[[106 141 126 144 152 107 138 133 147 152 109 135]
 [128 142 151 106 116 125 145 104 107 119 122 147]
 [151 106 117 124 110 152 108 136 121 109 152 110]
 [113 151 150 115 131 111 152 107 119 134 109 152]
 [115 126 112 151 149 118 123 146 152 148 121 120]
 [144 105 107 139 124 146 104 148 136 121 148 104]] --> 115

[[135 122 136 143 100 121 122 132]
 [131 120 131 147 101 120 123 130]
 [126 119 126 150 104 118 124 129]
 [143 130 148 128 107 124 120 139]
 [122 118 122 152 108 116 125 127]
 [115 118 117 152 121 112 127 125]
 [139 124 141 138 101 123 121 134]
 [118 118 119 152 114 114 126 126]
 [113 117 116 150 129 111 129 125]
 [142 126 145 133 103 124 121 136]] --> 113

[[137 123 138 129 125 119 137 116 130 150 120 107 152 111 136 144]
 [122 120 134 109 119 141 106 128 142  99 126 145  98 136 135 104]
 [128 137 120 129 136 144 121 142 119 117 140 130 114 123 118 120]
 [131 130 127 136 131 121 138 126 123 142 128 119 143 123 127 140]
 [132 131 128 125 131 140 122 133 125 124 133 123 122 118 125 124]] --> 131

[[125 127 122 136 128 126 121 132 130 124 125 131 127]
 [130 125 125 130 131 130 131 125 130 131 130 137 131]
 [125 129 123 134 127 128 120 130 130 123 126 130 126]
 [109 155 138 110 146 158 134 119 141 136 110 139 118]
 [128 125 125 130 131 129 132 125 130 130 130 136 133]
 [125 127 122 136 128 125 120 132 131 125 126 130 128]] --> 128

[[125 138 129 129 126 125 118 130 132 137 128 128 133 124]
 [132 127 129 127 120 120 125 132 131 130 131 134 128 129]
 [122 128 132 134 125 122 119 128 129 141 132 128 137 132]
 [123 129 136 136 110 105 106 136 136 155 139 138 144 134]
 [130 127 131 130 116 114 118 134 133 138 134 136 133 131]
 [121 130 136 137 113 107 105 135 135 156 139 136 145 135]] --> 130

[[124 124 139 119 127 143 142 128 120 122 123 127]
 [131 131 128 144 124 119 124 139 131 127 136 119]
 [134 134 132 141 124 135 123 142 129 123 133 117]
 [123 123 131 128 118 154 121 125 129 128 133 122]
 [120 120 125 131 115 145 116 120 133 134 137 122]
 [118 118 129 125 125 114 140 120 125 131 129 129]
 [127 127 142 120 132 136 149 133 117 118 120 128]
 [132 132 141 129 135 117 151 141 118 117 121 126]
 [129 129 136 131 129 126 139 136 123 122 127 124]] --> 132

[[108 145 128 152 152 130 129 152 121 112 121 136 125  99]
 [109 145 127 152 153 129 128 154 121 113 121 136 123  99]
 [105 143 131 150 148 132 129 144 122 106 121 139 132 101]
 [105 142 132 149 148 133 128 142 123 105 121 140 133 101]
 [105 142 132 149 147 133 128 141 123 104 121 140 134 102]
 [110 145 127 153 153 129 128 155 121 114 121 135 122  99]
 [107 144 129 152 151 130 129 150 121 110 121 137 126  99]
 [106 144 130 151 150 131 128 147 122 108 121 138 129 100]
 [106 143 131 150 149 132 129 145 122 107 121 138 131 100]
 [107 144 129 151 151 131 128 149 122 109 121 138 128 100]] --> 106

[[129 112 145 112 113 124 119 112 146 124 114 127 126 126 145 122]
 [131 126 131 131 127 121 135 122 128 139 124 121 141 124 131 137]
 [133 106 154 102 107 128 113 105 154 124 108 119 127 116 153 121]
 [136 126 135 127 127 127 131 122 128 140 125 113 141 113 132 137]
 [124 117 137 111 117 132 113 121 144 110 121 139 110 135 139 112]
 [120 124 128 122 123 127 121 127 135 114 126 144 114 143 131 116]] --> 124
---
[142 134 110 123 112 103]	110

[153 141 119 125 123 114 139]	125

[[108 118 141 129 135]
 [112 123 147 126 142]
 [150 134 112 132 119]]	134

[115 126 121 133 102]	126

[[133 145 113 153 145]
 [115 136 112 139 134]]	136

[[121 120 138 144]
 [117 129 138 104]
 [128 132 116 142]]	128

[[106 108 135 120]
 [113 103 145  99]
 [105 111 144 117]]	105

[155 109 124 115]	155

[[123 128 154 135]
 [110 127 115 133]]	110

[[150 128 107 107 147 148]
 [116 128 139 139 118 117]]	139
---
[150 140 154 142 130 130 128] → 128, 150

[140 151 136 105] → 105, 140

[137 124 101 156 119] → 119, 137

[[128 106 104 148]
 [127 104 102 154]
 [129 110 114 141]] → 148, 129

[139 108 156 132 122 131 130] → 130, 139

[145 127 151 150 134] → 134, 145
---
[105 142 138 135 128 129] >> 142

[[115 143 146 144 121 111]
 [139 123 114 112 154 118]] >> 123

[[136 124 150 132 134 125]
 [137 117 150 134 140 125]
 [138 144 150 137 130 125]] >> 144

[146 148 130 124 153 121] >> 148

[[128 128 121 129  99 136]
 [129 126 101 128 116 135]] >> 126

[132 139 151 132 136 117] >> 139

[129 128 152 127 109 132] >> 128

[127 130  99 128 143 149] >> 130

[[123 123 143 135 141 126]
 [129 128 150 143 129 125]
 [132 132 116 131 124 132]] >> 132
---
[[129 128 103 113]
 [101 129 128 107]] ans = 129, 107

[[117 153 120 132 131 150 119]
 [139 136 106 135 103 132 102]
 [140 127  99 102 138 138 118]] ans = 117, 118

[127 112 128 132 104] ans = 127, 104

[ 99 128 120 141] ans = 99, 141

[[136 137 107 101]
 [141 137 119 137]
 [126 145 145 144]] ans = 136, 144

[[148 130 128 139 118 139 113]
 [144 130 126 137 120 141 117]
 [139 108 150 123 147 136 120]] ans = 148, 120
---
array([[129, 123, 145, 133, 121, 125],
       [113, 129, 138, 129, 130, 125],
       [106, 107, 128, 123, 137, 144]]) >> 123

array([102, 125, 146, 131, 124, 139, 140]) >> 124

array([[129, 129, 128, 128, 128],
       [137, 155, 127, 125,  99],
       [127, 127, 128, 128, 129]]) >> 128

array([[121, 118, 123, 136, 144, 141, 130],
       [122, 131, 139, 145, 149, 116, 120],
       [131, 125, 125, 114, 110, 136, 131]]) >> 110

array([126, 112, 158, 147, 144, 145]) >> 147

array([105, 154, 128, 149, 156, 117]) >> 149

array([[134, 116, 106, 136, 135, 110],
       [136, 125, 114, 116, 141, 135]]) >> 116

array([113, 129, 136, 111, 156, 124,  99]) >> 156

array([[132, 127, 122, 153, 152, 148],
       [111, 126, 153, 127, 152, 126],
       [111, 125, 145, 150, 149, 138]]) >> 150
---
[[134 136 133 135 138]
 [156 114 158 103 140]
 [117 157 108 136 147]] ==> 103

[[122 136 151 102]
 [100 106 124 101]
 [113 149 124 136]] ==> 124

[[136 120 139 134 113 134 124]
 [144 122 132 129 119 139 113]
 [155 127 126 128 119 138 105]] ==> 139

[[129 122 125 132]
 [130 121 126 126]
 [128 104 120 128]] ==> 126

[[116 126 146 126 127 122 124]
 [134 142 121 124 128 122 138]
 [139 158 114 108 113  98 144]] ==> 122

[[136 114 129 131 130 135]
 [105 135 144 138 151 115]
 [123 127 133 131 134 127]] ==> 151

[[118 109 123 121]
 [110 136 136 131]
 [122 103 111 116]] ==> 136

[[124 137 139 150]
 [114 147 141 150]
 [128 141 139 150]] ==> 141
---
[153 116 126 125 137 143 113] yields 125

[[128 116 145 117 112 143 124]
 [ 99 139 112 120 125 146 145]] yields 120

[[140 135 129 139 118]
 [129 139 119 106 140]
 [115 139 135 129 139]] yields 139

[112 152 136 117 153] yields 152

[101 143 156 133 136] yields 143

[[104 150 150 130]
 [106 155 157 124]
 [141 122 144 138]] yields 141
---
Q:
[[122 135 124 123 124 107 138]
 [131 121 127 140 129 152 122]]
A: 121

Q:
[[151 112 150 106 106 144 106]
 [147 107 152 128 106 152 131]]
A: 107

Q:
[[141 115 104 137 129]
 [136 126 100 117 126]]
A: 126

Q:
[[132 112 102 104 116]
 [145 125 123 144 114]]
A: 125

Q:
[[137 130 125 129]
 [136 134  99 131]]
A: 134

Q:
[[126 131 118 100 113 116 110]
 [147 143 113 129 130 125 141]]
A: 143

Q:
[[135 108 115 107]
 [130 108 148 128]]
A: 108
